Here is a tiny trained network, its code and every weight. The questions are about switching its units off for an input and a target symbol, where a switched-off unit gives its printed mean instead of its output.

import numpy as np


def w(rows, s, z=0):
    codes = np.array(rows[::2]) - 128.0
    scale = np.full(codes.shape[1], s)
    scale[-1] = z or s
    return codes * scale


def norm(h):
    return h / np.sqrt((h * h).mean(-1, keepdims=True) + 1e-5)


def f(y):
    return np.maximum(y, 0)


def softmax(a):
    e = np.exp(a - a.max(-1, keepdims=True))
    return e / e.sum(-1, keepdims=True)


def log_softmax(a):
    a = a - a.max(-1, keepdims=True)
    return a - np.log(np.exp(a).sum(-1, keepdims=True))


def net(x, mask):
    ids = ['βγδζθξσφψω'.index(c) for c in x.split()]
    T = len(ids)
    res = E[ids] + P[:T]
    r = norm(res)
    for j in range(3):
        rows = slice(3 * j, 3 * j + 3)
        q, k, v = (r @ M[0][rows].T for M in (Q, K, V))
        z = softmax(np.where(np.tri(T) > 0, q @ k.T / 3**0.5, -1e9)) @ v
        o = O[0][rows]
        res = res + np.where(mask[j], z, o[:, -1]) @ o[:, :-1]
    y = f(norm(res) @ A[0][:, :-1].T + A[0][:, -1])
    res = res + np.where(mask[3:7], y, B[0][:, -1]) @ B[0][:, :-1]
    return log_softmax(norm(res)[-1] @ U[:, :-1].T + U[:, -1])


Q, K, V, O, A, B = {}, {}, {}, {}, {}, {}
E = w([
[80,105,126,144],'β',
[235,181,121,113],'γ',
[85,131,134,164],'δ',
[93,145,95,153],'ζ',
[253,153,142,77],'θ',
[186,168,116,158],'ξ',
[170,21,171,111],'σ',
[251,180,176,105],'φ',
[93,147,89,115],'ψ',
[82,109,126,149],'ω',
],0.003)
P = w([
[104,175,136,78],'0',
[108,112,117,212],'1',
[113,80,28,154],'2',
[114,157,96,112],'3',
[110,161,226,4],'4',
[206,135,228,164],'5',
],0.0021)
Q[0] = w([
[193,156,245,112],'h1',
[76,135,148,52],'h1',
[103,129,113,65],'h1',
[117,90,81,80],'h2',
[90,151,165,164],'h2',
[172,146,99,122],'h2',
[163,112,133,116],'h3',
[95,122,128,144],'h3',
[157,181,115,110],'h3',
],0.011)
K[0] = w([
[181,57,30,254],'h1',
[156,145,251,251],'h1',
[96,181,234,211],'h1',
[102,158,61,43],'h2',
[114,131,209,161],'h2',
[135,118,43,186],'h2',
[173,115,136,87],'h3',
[89,103,104,198],'h3',
[100,217,150,67],'h3',
],0.0063)
V[0] = w([
[184,80,206,4],'h1',
[160,123,6,35],'h1',
[84,11,65,93],'h1',
[118,192,191,72],'h2',
[131,141,2,92],'h2',
[113,170,230,175],'h2',
[172,211,176,151],'h3',
[123,93,86,171],'h3',
[132,117,168,16],'h3',
],0.0032)
O[0] = w([
[129,171,121,14,6],'h1',
[47,146,253,57,71],'h1',
[41,124,78,114,117],'h1',
[109,162,45,168,146],'h2',
[98,108,221,189,79],'h2',
[126,124,57,73,206],'h2',
[114,66,121,81,121],'h3',
[125,166,138,116,152],'h3',
[145,77,123,214,54],'h3',
],0.0038,0.0015)
A[0] = w([
[116,162,178,159,198],'n1',
[254,103,108,136,4],'n2',
[191,92,74,145,229],'n3',
[239,184,110,103,168],'n4',
],0.0061,0.0013)
B[0] = w([
[180,68,109,95,178],'n1',
[16,144,202,58,211],'n2',
[223,170,113,79,254],'n3',
[139,201,248,253,216],'n4',
],0.0043,0.0032)
U = w([
[62,129,75,149,78],'β',
[67,80,177,96,152],'γ',
[104,156,135,59,5],'δ',
[214,36,168,123,48],'ζ',
[79,129,87,160,81],'θ',
[143,226,212,165,147],'ξ',
[202,131,167,5,180],'σ',
[41,205,67,39,75],'φ',
[97,23,142,188,175],'ψ',
[239,170,38,150,162],'ω',
],0.012,0.0027)

Each question gives the input, a string of symbols that net reads in full, and the target symbol t.
The units are the heads (3 rows each of Q, K, V and O) and the neurons (one row each of A and B). Each row of codes is followed by its name. A weight is (code - 128) times the scale printed after its matrix; where a second scale follows, it is the last column's (O, A, B and U).
mask holds one flag per unit, heads first, then neurons. A switched-off unit (its flag False) gives its mean, the last column of its rows in O or B, instead of its output. The means were averaged over made-up inputs and are rounded, as every weight is.
A unit's drop is (log p(t) with every unit on - log p(t) with that unit switched off) / (log p(t) with every unit on - log p(t) with every unit switched off).
The circuit of an input: a set's keep is (log p(t) with only the set's units on - log p(t) with every unit switched off) / (log p(t) with every unit on - log p(t) with every unit switched off). Starting from all 7 units, units are removed one at a time, each time the one whose removal leaves the highest keep (on an exact tie, the one counted first), for as long as the keep stays at least 0.8.
units of the circuit, in order: the units of the circuit, biggest drop first
unit that matters most: the unit with the biggest drop
k most important neurons: the k neurons with the biggest drops, biggest first
which heads matter: for each layer, one digit per head in row order, 1 if its drop is at least 0.15 and else 0, layers parted by /
input δ σ σ, target σ: most important neuron => [n3]
input ξ δ ζ δ ψ, target ω: units of the circuit, in order => [h1 n2]
input δ δ γ β δ ζ, target σ: which heads matter => 110
input ψ θ δ β, target γ: 3 most important neurons => [n3 n4 n1]
input δ ψ ξ δ δ, target γ: 2 most important neurons => [n3 n4]
input δ σ γ δ δ δ, target σ: 2 most important neurons => [n4 n1]
input β φ σ φ ψ, target ξ: which heads matter => 100
input θ σ σ, target σ: which heads matter => 000
input ζ δ ζ δ δ ω, target ψ: 3 most important neurons => [n3 n2 n4]
input γ ψ δ σ, target ψ: which heads matter => 110
input γ φ δ δ, target σ: units of the circuit, in order => [h1 n1]
input ζ δ ξ σ σ δ, target ζ: 2 most important neurons => [n1 n2]
input ζ δ σ ψ, target ψ: units of the circuit, in order => [h2 n3 h1 n1]
input ζ δ β, target ψ: unit that matters most => h2
input δ θ δ ω, target ω: 2 most important neurons => [n4 n2]
input δ ζ σ β φ ψ, target φ: units of the circuit, in order => [h1 n4]
input ξ ψ ζ, target ζ: which heads matter => 110
input δ φ σ ζ, target ω: which heads matter => 100
input ζ γ δ, target ψ: units of the circuit, in order => [h2 n4]
input γ δ ζ, target σ: units of the circuit, in order => [h1]
input δ σ ζ δ, target ω: 2 most important neurons => [n4 n2]
input δ β ζ σ σ δ, target ψ: 2 most important neurons => [n3 n2]
input φ σ σ ω ψ, target φ: 2 most important neurons => [n3 n4]
input δ δ φ ζ γ, target ξ: 2 most important neurons => [n4 n2]
input σ σ σ δ θ ω, target φ: 2 most important neurons => [n4 n3]
input β σ δ ψ σ ω, target ω: which heads matter => 110
input ζ δ ξ, target ζ: 2 most important neurons => [n1 n4]
input δ φ γ δ ζ ω, target σ: which heads matter => 110
